Below is a small trained network, with its code and all its weights. Each question gives an input and a class and asks what happens when units are switched off, that is, made to give their printed mean instead of their output.

import numpy as np


def w(rows, s, z=0):
    codes = np.array(rows[::2]) - 128.0
    scale = np.full(codes.shape[1], s)
    scale[-1] = z or s
    return codes * scale


def f(y):
    return np.maximum(y, 0)


def log_softmax(a):
    a = a - a.max(-1, keepdims=True)
    return a - np.log(np.exp(a).sum(-1, keepdims=True))


def net(x, mask):
    res = np.array(x, float).reshape(1, 7) / 4 @ E
    y = f(res @ A[0][:, :-1].T + A[0][:, -1])
    res = res + np.where(mask, y, B[0][:, -1]) @ B[0][:, :-1]
    return log_softmax(res[-1] @ U[:, :-1].T + U[:, -1])


A, B = {}, {}
E = w([
[107,185,103,203,114,208,128,139,134,104,136],'x0',
[120,171,54,90,162,94,165,164,91,199,67],'x1',
[115,169,110,109,72,85,161,140,163,176,155],'x2',
[106,187,157,184,98,131,51,254,132,25,120],'x3',
[143,124,79,109,108,142,56,135,144,81,182],'x4',
[241,181,59,42,144,81,114,175,101,112,219],'x5',
[116,154,59,164,233,174,115,75,85,96,176],'x6',
],0.0093)
A[0] = w([
[128,97,108,212,200,69,163,175,221,173,92,224],'neuron 0',
[137,154,4,66,151,65,220,130,57,251,118,252],'neuron 1',
[181,104,136,197,185,102,131,158,154,130,189,198],'neuron 2',
[2,114,191,139,149,39,236,198,101,118,98,9],'neuron 3',
[133,186,170,86,132,119,147,185,88,123,155,81],'neuron 4',
[185,190,108,105,69,113,52,173,90,67,196,228],'neuron 5',
[146,40,86,155,240,211,170,106,27,133,144,201],'neuron 6',
[99,34,190,158,169,103,73,123,160,154,132,69],'neuron 7',
],0.0082,0.0042)
B[0] = w([
[205,66,186,133,104,198,242,112,24,80,24,169],'neuron 0',
[131,60,114,100,144,89,202,168,213,135,156,251],'neuron 1',
[127,142,110,78,140,181,138,133,228,186,118,168],'neuron 2',
[224,136,101,107,188,175,145,166,101,102,94,167],'neuron 3',
[110,127,254,199,80,142,141,95,163,152,67,155],'neuron 4',
[241,61,149,119,192,100,145,122,229,156,96,231],'neuron 5',
[171,163,138,152,170,154,154,94,237,78,110,215],'neuron 6',
[182,113,188,175,96,100,170,168,193,188,99,159],'neuron 7',
],0.0087,0.016)
U = w([
[105,94,25,192,162,117,66,196,82,101,158,7],'0',
[154,54,12,97,170,163,69,133,231,138,247,46],'1',
[145,123,56,158,224,235,170,222,187,45,79,50],'2',
[213,79,141,55,122,136,163,102,195,224,94,253],'3',
[15,120,6,40,194,97,11,254,60,70,180,3],'4',
[44,95,61,147,241,63,17,193,49,127,221,3],'5',
[125,92,192,192,113,108,121,201,227,118,78,168],'6',
],0.0072,0.0042)

Each question gives the input, the list of numbers given to net, and the class t.
The units are the neurons (one row each of A and B). Each row of codes is followed by its name. A weight is (code - 128) times the scale printed after its matrix; where a second scale follows, it is the last column's (A, B and U).
mask holds one flag per neuron, in row order. A switched-off neuron (its flag False) gives its mean, the last column of its row in B, instead of its output. The means were averaged over made-up inputs and are rounded, as every weight is.
A unit's drop is (log p(t) with every unit on - log p(t) with that unit switched off) / (log p(t) with every unit on - log p(t) with every unit switched off).
The circuit of an input: a set's keep is (log p(t) with only the set's units on - log p(t) with every unit switched off) / (log p(t) with every unit on - log p(t) with every unit switched off). Starting from all 8 units, units are removed one at a time, each time the one whose removal leaves the highest keep (on an exact tie, the one counted first), for as long as the keep stays at least 0.8.
units of the circuit, in order: the units of the circuit, biggest drop first
most important unit: the unit with the biggest drop
k most important neurons: the k neurons with the biggest drops, biggest first
drop when u is switched off: that unit's drop, to one decimal
input [3,0,-8,-6,8,1,-3], class 1: units of the circuit, in order => neuron 0; neuron 4
input [6,0,-8,-8,1,-8,0], class 6: 2 most important neurons => neuron 7; neuron 3
input [0,2,-5,-5,4,-1,7], class 2: most important unit => neuron 6
input [7,2,-5,-6,-6,-7,-5], class 2: units of the circuit, in order => neuron 3; neuron 5
input [8,8,-3,-5,4,7,-1], class 1: units of the circuit, in order => neuron 0; neuron 1
input [-6,-6,-5,-5,2,-6,6], class 6: units of the circuit, in order => neuron 7; neuron 5; neuron 6
input [8,2,8,-8,-3,-8,4], class 2: units of the circuit, in order => neuron 5; neuron 6; neuron 3
input [1,3,0,-5,-8,-7,0], class 2: 3 most important neurons => neuron 3; neuron 5; neuron 6
input [-6,-3,-3,-3,-1,8,7], class 1: 3 most important neurons => neuron 0; neuron 7; neuron 1
input [3,-1,1,-1,-7,-2,-3], class 2: drop when neuron 5 is switched off => 0.4
input [6,2,-5,-6,-2,-1,4], class 2: drop when neuron 6 is switched off => 0.3
input [-7,1,-4,7,2,6,3], class 3: drop when neuron 5 is switched off => 0.6
